Each row is followed by one of two labels, saying whether the row has a hidden trait. Each part has a new trait and two new labels.
[-65, -166, 373, 301, -41, -120, -129, 356, -208, -90, 374, 60, -92, -106, 395, 31, 305, 131, -54, -37, -44, 139, -313, -139, -173, 348, -142, 59, 233, -348, 22, 37, 43, 54, 71, 31, -53, -18, 214, 237, 69, -75, 24, 192, 558, 340, -118, 89, -29, -150, 333, -207]	R
[-98, -365, 180, -28, -152, -60, -527, -2, -21, -285, 288, 917, -318, -18, -144, 144, 307, 104, 180, 378, -188, 223, -104, -10, -298, 422, -22, -112, 227, 120, 424, 141, 193, -136, 122, 275, -115, 520, 19, 103, 323, 146, 86, -28, 48, 183, -377, 116, 89, 96, 181, -123]	R
[2, -427, 213, -179, -48, -56, -391, -124, 36, -262, 236, 870, -316, 12, -262, 107, 245, 43, 180, 416, -201, 199, -109, 35, -216, 384, -21, -133, 192, 126, 460, 142, 161, -104, 56, 211, -136, 536, -19, 37, 349, 141, 38, 51, -135, 88, -357, 83, 15, 165, 81, 51]	R
[82, -265, -167, -111, 270, 96, 181, -144, 148, 210, 45, -89, 90, -81, -147, -22, -15, -24, 100, 254, -94, -73, 1, 128, 229, 44, -117, 54, 175, -28, 156, -189, -299, -21, -59, -166, -12, -214, -3, -59, 30, -38, -144, 704, -570, -113, 303, -91, -173, 137, -155, 115]	A
[-19, 15, -139, 316, 342, 113, 605, 248, -117, 506, 179, -856, 348, -189, 583, -83, -59, 28, -129, -188, 196, -168, -120, -61, 313, -214, -222, 263, 162, -508, -362, -314, -475, 124, -41, -423, 129, -869, 251, 94, -323, -311, -141, 740, 313, 165, 635, -92, -233, -230, 66, -120]	A
[72, -195, -288, -89, 331, 166, 356, -142, 119, 374, 41, -335, 203, -106, 1, -52, -99, -53, 56, 167, 15, -133, 30, 94, 292, -169, -146, 121, 159, -108, 28, -268, -400, 4, -79, -285, 48, -476, 39, -74, -83, -108, -164, 812, -435, -140, 505, -117, -206, 57, -176, 117]	A
[280, -458, -313, -456, 417, 204, 563, -515, 211, 426, -82, -167, 48, -65, -217, -101, -181, -207, 58, 344, 94, -208, 86, 169, 376, -388, -89, 20, 64, -23, 164, -167, -389, 62, -232, -336, -4, -348, -13, -245, -56, -94, -315, 801, -669, -422, 499, -114, -305, 248, -317, 469]	A
[100, -303, -343, -265, 329, 188, 261, -294, 228, 337, -10, -60, 125, -73, -258, -24, -112, -79, 166, 330, -92, -120, 100, 172, 315, -115, -100, 53, 137, 67, 191, -227, -346, -48, -93, -215, -2, -212, -65, -156, 45, -10, -164, 781, -747, -297, 404, -118, -165, 186, -271, 225]	A
[-5, -367, 273, 65, -65, -84, -252, 113, -87, -183, 297, 469, -213, -46, 52, 63, 307, 87, 64, 200, -125, 157, -201, -40, -189, 379, -77, -42, 208, -105, 237, 91, 66, -24, 49, 120, -95, 254, 96, 133, 198, 17, 10, 222, 201, 251, -232, 87, -5, 9, 198, -99]	R
[174, -473, 131, -308, 152, -17, -86, -247, 131, -66, 82, 258, -186, -29, -307, 5, 122, -7, 147, 333, -244, 47, -121, 135, 40, 250, -67, -79, 175, 96, 431, -17, -101, -10, -80, 10, -134, 205, -85, -65, 268, 51, -156, 415, -545, -114, -57, -9, -133, 265, -130, 241]	R
[83, -417, 230, -159, 30, -67, -221, -87, 31, -182, 206, 498, -234, -27, -170, 45, 223, 22, 112, 367, -202, 123, -157, 49, -97, 316, -53, -96, 195, 37, 404, 86, 35, -30, -9, 106, -134, 341, -12, 32, 290, 64, -52, 235, -249, 60, -258, 50, -53, 156, 31, 115]	R
[-203, -231, 38, -31, -228, -96, -749, -42, 81, -393, 291, 999, -349, 75, -385, 216, 253, 293, 350, 497, -421, 380, 17, 122, -307, 607, 56, -146, 257, 402, 584, 45, 269, -258, 216, 443, -152, 755, -118, 76, 442, 239, 306, -68, -93, 30, -469, 111, 188, 126, 83, -192]	R
[6, -411, 239, -75, -94, -68, -333, -20, -1, -228, 273, 710, -261, -15, -141, 91, 272, 52, 123, 325, -189, 174, -155, 5, -203, 408, -45, -94, 194, 27, 386, 133, 131, -64, 52, 179, -115, 442, 26, 79, 287, 97, 32, 107, 20, 141, -342, 85, 5, 104, 123, 13]	R
[-173, -269, 107, -14, -218, -74, -663, 28, 29, -405, 298, 999, -318, 47, -249, 196, 283, 217, 276, 430, -310, 346, -12, 55, -311, 469, 10, -126, 255, 278, 496, 39, 265, -219, 194, 382, -124, 687, -54, 111, 395, 203, 237, -24, -32, 131, -440, 111, 157, 93, 152, -197]	R
[68, -293, -138, -76, 249, 90, 193, -90, 94, 220, 98, -196, 89, -90, -57, -28, 7, -11, 64, 208, -96, -56, -29, 95, 209, 44, -138, 81, 180, -62, 129, -184, -295, 1, -61, -212, -12, -253, 6, -30, 50, -63, -158, 653, -404, -59, 311, -80, -164, 87, -142, 90]	A
[220, -342, -293, -337, 406, 197, 462, -362, 159, 411, -39, -318, 115, -89, -132, -84, -168, -147, 48, 255, 79, -183, 65, 143, 343, -283, -116, 52, 90, -73, 105, -213, -416, 41, -167, -337, 13, -423, 17, -170, -96, -117, -248, 988, -587, -325, 514, -110, -284, 175, -274, 360]	A
[70, -211, -112, -35, 269, 85, 170, -60, 87, 209, 99, -227, 96, -112, -14, -29, 8, -6, 45, 156, -84, -58, -44, 81, 204, 20, -120, 80, 164, -105, 99, -194, -288, 2, -56, -191, -8, -266, 25, -15, 25, -77, -153, 650, -353, -43, 277, -88, -150, 65, -106, 65]	A
[103, -312, -163, -183, 253, 105, 147, -195, 179, 177, 52, -48, 36, -68, -205, -20, -11, -38, 127, 228, -142, -53, 7, 158, 208, 54, -96, 16, 161, 46, 235, -165, -277, -30, -77, -123, -48, -140, -58, -92, 117, -5, -166, 634, -651, -211, 213, -83, -159, 189, -202, 179]	A
[35, -179, -184, 52, 260, 110, 251, 7, 57, 254, 126, -334, 150, -117, 98, -30, 8, 16, 14, 104, -45, -85, -35, 81, 268, -9, -154, 115, 189, -154, 3, -235, -361, 15, -42, -227, 20, -349, 61, 7, -31, -117, -130, 694, -277, 13, 384, -88, -152, 13, -72, 37]	A
[176, -313, -275, -218, 392, 169, 513, -276, 112, 446, -6, -358, 133, -102, -8, -84, -138, -115, 26, 173, 70, -180, 34, 111, 349, -283, -125, 105, 101, -151, 35, -221, -413, 60, -147, -358, 32, -482, 68, -102, -129, -144, -234, 817, -418, -243, 479, -97, -250, 94, -222, 290]	A
[-109, -337, 209, 62, -153, -64, -427, 94, -58, -277, 318, 825, -281, -2, -29, 132, 327, 109, 152, 299, -165, 254, -138, -43, -306, 443, -48, -90, 222, 45, 362, 131, 200, -108, 125, 264, -97, 480, 46, 141, 270, 125, 128, -33, 198, 239, -374, 112, 98, 39, 212, -147]	R
[333, -496, -231, -473, 427, 204, 652, -461, 146, 465, -77, -186, 54, -90, -131, -128, -145, -268, -12, 274, 197, -264, 29, 114, 376, -449, -106, 28, 37, -153, 90, -123, -460, 103, -253, -414, 18, -463, 53, -218, -139, -148, -364, 821, -516, -359, 497, -96, -328, 222, -277, 526]	R
[102, -300, -110, -154, 207, 70, 147, -162, 133, 147, 84, -269, 25, -74, -150, -17, 13, -13, 93, 240, -139, -55, -40, 114, 175, 77, -112, 26, 171, -16, 204, -142, -257, -12, -66, -134, -44, -174, -32, -48, 94, -39, -157, 606, -504, -95, 232, -77, -175, 171, -138, 164]	A
[146, -274, -316, -234, 379, 178, 493, -290, 153, 404, -5, -315, 152, -94, -83, -63, -149, -90, 65, 239, 47, -164, 55, 131, 364, -200, -124, 84, 117, -73, 60, -241, -412, 26, -124, -306, 31, -466, 19, -139, -96, -111, -207, 845, -526, -190, 513, -116, -213, 117, -224, 248]	A
[141, -375, -354, -383, 309, 192, 194, -425, 292, 250, -51, 216, 48, -43, -452, -23, -95, -98, 194, 455, -151, -100, 129, 221, 277, -62, -72, -1, 169, 202, 322, -195, -318, -90, -113, -147, -35, -115, -130, -183, 126, 49, -175, 809, -999, -344, 337, -133, -181, 281, -346, 299]	A
[213, -351, -363, -405, 386, 194, 444, -440, 230, 347, -65, -133, 77, -65, -267, -72, -172, -145, 128, 354, 9, -156, 111, 194, 346, -289, -92, 26, 103, 41, 184, -217, -395, 10, -157, -283, -7, -316, -42, -214, -29, -59, -228, 841, -740, -388, 483, -128, -253, 245, -344, 372]	A
[104, -377, -353, -393, 336, 179, 166, -438, 296, 241, -39, 101, 49, -44, -470, -12, -91, -95, 198, 452, -155, -92, 131, 220, 251, -83, -80, -12, 155, 196, 305, -200, -354, -84, -114, -134, -41, -79, -139, -213, 143, 51, -198, 697, -999, -348, 298, -120, -183, 292, -324, 294]	A
[321, -628, -493, -863, 413, 268, 291, -866, 478, 303, -225, 384, -78, 27, -892, -36, -240, -231, 295, 723, -157, -157, 256, 383, 393, -248, 0, -126, 69, 454, 563, -162, -315, -96, -228, -172, -81, 117, -273, -404, 203, 131, -294, 779, -999, -736, 290, -150, -262, 552, -579, 666]	A
[102, -314, 43, -90, 184, 0, 98, -59, 57, 46, 152, -98, -9, -86, -32, -14, 88, 17, 65, 178, -147, -9, -136, 64, 112, 164, -123, 25, 187, -87, 203, -92, -170, 27, -58, -120, -67, -115, 16, 21, 114, -69, -145, 580, -312, 44, 162, -33, -152, 109, -58, 106]	A
[265, -467, -377, -515, 438, 205, 417, -554, 257, 408, -109, -1, 36, -48, -378, -74, -191, -187, 104, 403, 16, -175, 128, 219, 412, -302, -74, -6, 67, 103, 267, -173, -385, 1, -197, -274, -25, -252, -81, -228, 11, -45, -288, 818, -878, -465, 439, -127, -272, 299, -382, 365]	A
[-30, -392, 223, -89, -105, -35, -382, -14, -18, -252, 269, 827, -289, -3, -143, 105, 286, 57, 147, 354, -177, 208, -142, -40, -242, 392, -38, -103, 200, 67, 388, 118, 168, -93, 81, 204, -107, 503, 34, 92, 309, 113, 57, 57, 39, 156, -362, 92, 33, 104, 154, -36]	R
